Below is a small trained network, with its code and all its weights. Each question gives an input and a class and asks what happens when units are switched off, that is, made to give their printed mean instead of their output.

import numpy as np


def w(rows, s, z=0):
    codes = np.array(rows[::2]) - 128.0
    scale = np.full(codes.shape[1], s)
    scale[-1] = z or s
    return codes * scale


def norm(h):
    return h / np.sqrt((h * h).mean(-1, keepdims=True) + 1e-5)


def f(y):
    return y / 2 * (1 + np.tanh(0.7978845608 * (y + 0.044715 * y**3)))


def log_softmax(a):
    a = a - a.max(-1, keepdims=True)
    return a - np.log(np.exp(a).sum(-1, keepdims=True))


def net(x, mask):
    res = np.array(x, float).reshape(1, 8) / 4 @ E
    u = 0
    for l in range(4):
        y = f(norm(res) @ A[l][:, :-1].T + A[l][:, -1])
        res = res + np.where(mask[u : u + 5], y, B[l][:, -1]) @ B[l][:, :-1]
        u += 5
    return log_softmax(norm(res)[-1] @ U[:, :-1].T + U[:, -1])


A, B = {}, {}
E = w([
[141,117,106,120,141,108],'x0',
[30,74,86,203,200,101],'x1',
[127,118,155,116,131,87],'x2',
[136,123,114,124,134,121],'x3',
[200,160,162,141,249,183],'x4',
[123,131,149,127,126,123],'x5',
[254,70,84,252,140,73],'x6',
[151,7,117,59,135,183],'x7',
],0.0062)
A[0] = w([
[145,43,121,109,160,157,95],'0.n1',
[169,183,155,232,112,70,93],'0.n2',
[176,168,135,96,208,140,27],'0.n3',
[167,163,2,79,180,114,251],'0.n4',
[183,170,94,100,90,190,107],'0.n5',
],0.0083,0.0032)
B[0] = w([
[125,102,154,160,167,114,174],'0.n1',
[138,147,89,94,142,147,252],'0.n2',
[73,104,171,255,122,136,155],'0.n3',
[106,151,168,107,94,119,214],'0.n4',
[134,99,183,130,132,118,168],'0.n5',
],0.014,0.0037)
A[1] = w([
[196,17,121,97,169,132,56],'1.n1',
[1,103,42,187,208,158,79],'1.n2',
[131,18,133,67,164,159,28],'1.n3',
[89,77,83,134,162,152,6],'1.n4',
[181,179,200,103,86,171,38],'1.n5',
],0.008,0.0024)
B[1] = w([
[118,110,76,73,116,207,172],'1.n1',
[196,111,175,110,159,20,253],'1.n2',
[54,132,55,185,118,164,166],'1.n3',
[105,104,64,129,88,39,139],'1.n4',
[204,116,96,75,125,1,166],'1.n5',
],0.0091,0.0055)
A[2] = w([
[116,73,116,118,13,56,87],'2.n1',
[177,117,131,178,176,117,156],'2.n2',
[136,9,153,146,101,246,211],'2.n3',
[127,106,15,208,1,80,183],'2.n4',
[228,85,51,195,119,135,4],'2.n5',
],0.0079,0.0023)
B[2] = w([
[116,171,179,166,99,159,236],'2.n1',
[148,131,226,129,100,158,204],'2.n2',
[64,135,69,161,107,92,226],'2.n3',
[70,175,206,120,106,123,255],'2.n4',
[155,149,149,3,228,163,200],'2.n5',
],0.012,0.004)
A[3] = w([
[15,166,200,12,167,116,86],'3.n1',
[158,244,189,93,152,93,117],'3.n2',
[156,184,100,165,125,35,156],'3.n3',
[147,247,86,194,117,154,113],'3.n4',
[214,1,133,83,40,25,250],'3.n5',
],0.0073,0.002)
B[3] = w([
[210,97,128,107,188,170,242],'3.n1',
[86,76,61,149,122,143,254],'3.n2',
[146,83,84,130,96,121,172],'3.n3',
[6,75,121,153,167,119,142],'3.n4',
[147,32,135,192,122,74,180],'3.n5',
],0.012,0.0069)
U = w([
[169,103,144,144,103,104,252],'0',
[92,129,47,144,122,161,78],'1',
[162,146,129,66,159,186,38],'2',
[125,187,255,165,109,168,124],'3',
],0.016,0.0024)

Each question gives the input, the list of numbers given to net, and the class t.
The units are the neurons (one row each of A and B). Each row of codes is followed by its name. A weight is (code - 128) times the scale printed after its matrix; where a second scale follows, it is the last column's (A, B and U).
mask holds one flag per neuron, layer by layer. A switched-off neuron (its flag False) gives its mean, the last column of its row in B, instead of its output. The means were averaged over made-up inputs and are rounded, as every weight is.
A unit's drop is (log p(t) with every unit on - log p(t) with that unit switched off) / (log p(t) with every unit on - log p(t) with every unit switched off).
The circuit of an input: a set's keep is (log p(t) with only the set's units on - log p(t) with every unit switched off) / (log p(t) with every unit on - log p(t) with every unit switched off). Starting from the 12 units with the biggest drops (on a tie, the unit counted first), units are removed one at a time, each time the one whose removal leaves the highest keep (on an exact tie, the one counted first), for as long as the keep stays at least 0.8.
circuit, biggest first: the units of the circuit, biggest drop first
top k neurons: the k neurons with the biggest drops, biggest first
k most important neurons of layer l: the k neurons of layer l with the biggest drops, biggest first
input [4,-6,5,8,3,-6,-1,7], class 1: 3 most important neurons of layer 1 => 1.n3, 1.n2, 1.n1
input [8,-8,-7,-8,-2,-4,-8,4], class 0: top 3 neurons => 1.n5, 3.n5, 2.n5
input [7,3,3,-8,-2,-7,6,-3], class 2: circuit, biggest first => 2.n5, 0.n2
input [6,-3,6,-5,2,-8,-3,-2], class 0: circuit, biggest first => 2.n4, 2.n5
input [-2,2,-4,5,7,-5,7,-2], class 2: circuit, biggest first => 2.n5
input [-2,3,-1,-5,-7,-3,6,6], class 3: circuit, biggest first => 2.n4, 2.n1
input [7,7,8,6,-8,-7,7,5], class 3: circuit, biggest first => 2.n4, 2.n1
input [7,3,4,7,-6,-7,7,-3], class 2: top 4 neurons => 2.n5, 0.n2, 3.n1, 2.n4
input [3,4,7,5,-8,-8,-6,3], class 3: circuit, biggest first => 2.n1, 3.n2
input [4,5,0,5,-5,-4,8,-4], class 2: circuit, biggest first => 2.n5, 0.n2, 2.n4, 3.n1
input [4,6,-7,0,-7,5,-7,-2], class 2: circuit, biggest first => 3.n1, 2.n3
input [-4,7,8,-7,-4,6,-6,-4], class 0: 2 most important neurons of layer 0 => 0.n4, 0.n2
input [-2,4,-7,5,4,0,0,-4], class 0: top 2 neurons => 1.n2, 0.n3
input [4,3,0,-7,-6,5,3,3], class 3: top 2 neurons => 2.n4, 2.n1
input [2,-6,-5,-8,0,4,8,-4], class 2: circuit, biggest first => 2.n5
input [5,7,-7,0,8,8,6,-5], class 3: top 2 neurons => 2.n2, 1.n5
input [4,0,1,-5,-4,8,3,5], class 1: top 2 neurons => 1.n1, 2.n3
input [-5,3,7,5,-6,6,-3,-4], class 3: top 3 neurons => 2.n1, 2.n5, 0.n2
input [-7,-5,-8,6,-5,-5,4,-8], class 1: top 3 neurons => 0.n2, 3.n2, 3.n4
input [-1,-4,5,-1,2,-2,6,4], class 2: top 3 neurons => 2.n5, 1.n2, 3.n2
input [2,8,-8,-3,-5,-1,0,-5], class 0: circuit, biggest first => 1.n2
input [8,-3,-8,2,-4,-8,4,6], class 1: circuit, biggest first => 2.n3, 1.n2
input [-3,4,-5,-2,-7,-5,5,3], class 3: top 2 neurons => 2.n4, 2.n1
input [-2,-2,1,4,-2,-6,-6,7], class 1: 2 most important neurons of layer 1 => 1.n3, 1.n2
input [-1,-1,0,1,1,-4,7,-5], class 2: top 2 neurons => 2.n5, 2.n3
input [-1,7,5,8,-8,8,7,-2], class 3: top 3 neurons => 2.n4, 2.n1, 1.n5
input [-3,-8,5,7,2,-6,-8,-3], class 0: top neuron => 1.n5
input [-5,1,0,-1,-8,7,1,5], class 3: 2 most important neurons of layer 2 => 2.n4, 2.n1
input [-7,-7,-8,1,-3,1,1,-5], class 0: top 2 neurons => 0.n5, 1.n5
input [-1,6,-5,6,-4,7,-2,6], class 0: 2 most important neurons of layer 1 => 1.n2, 1.n4
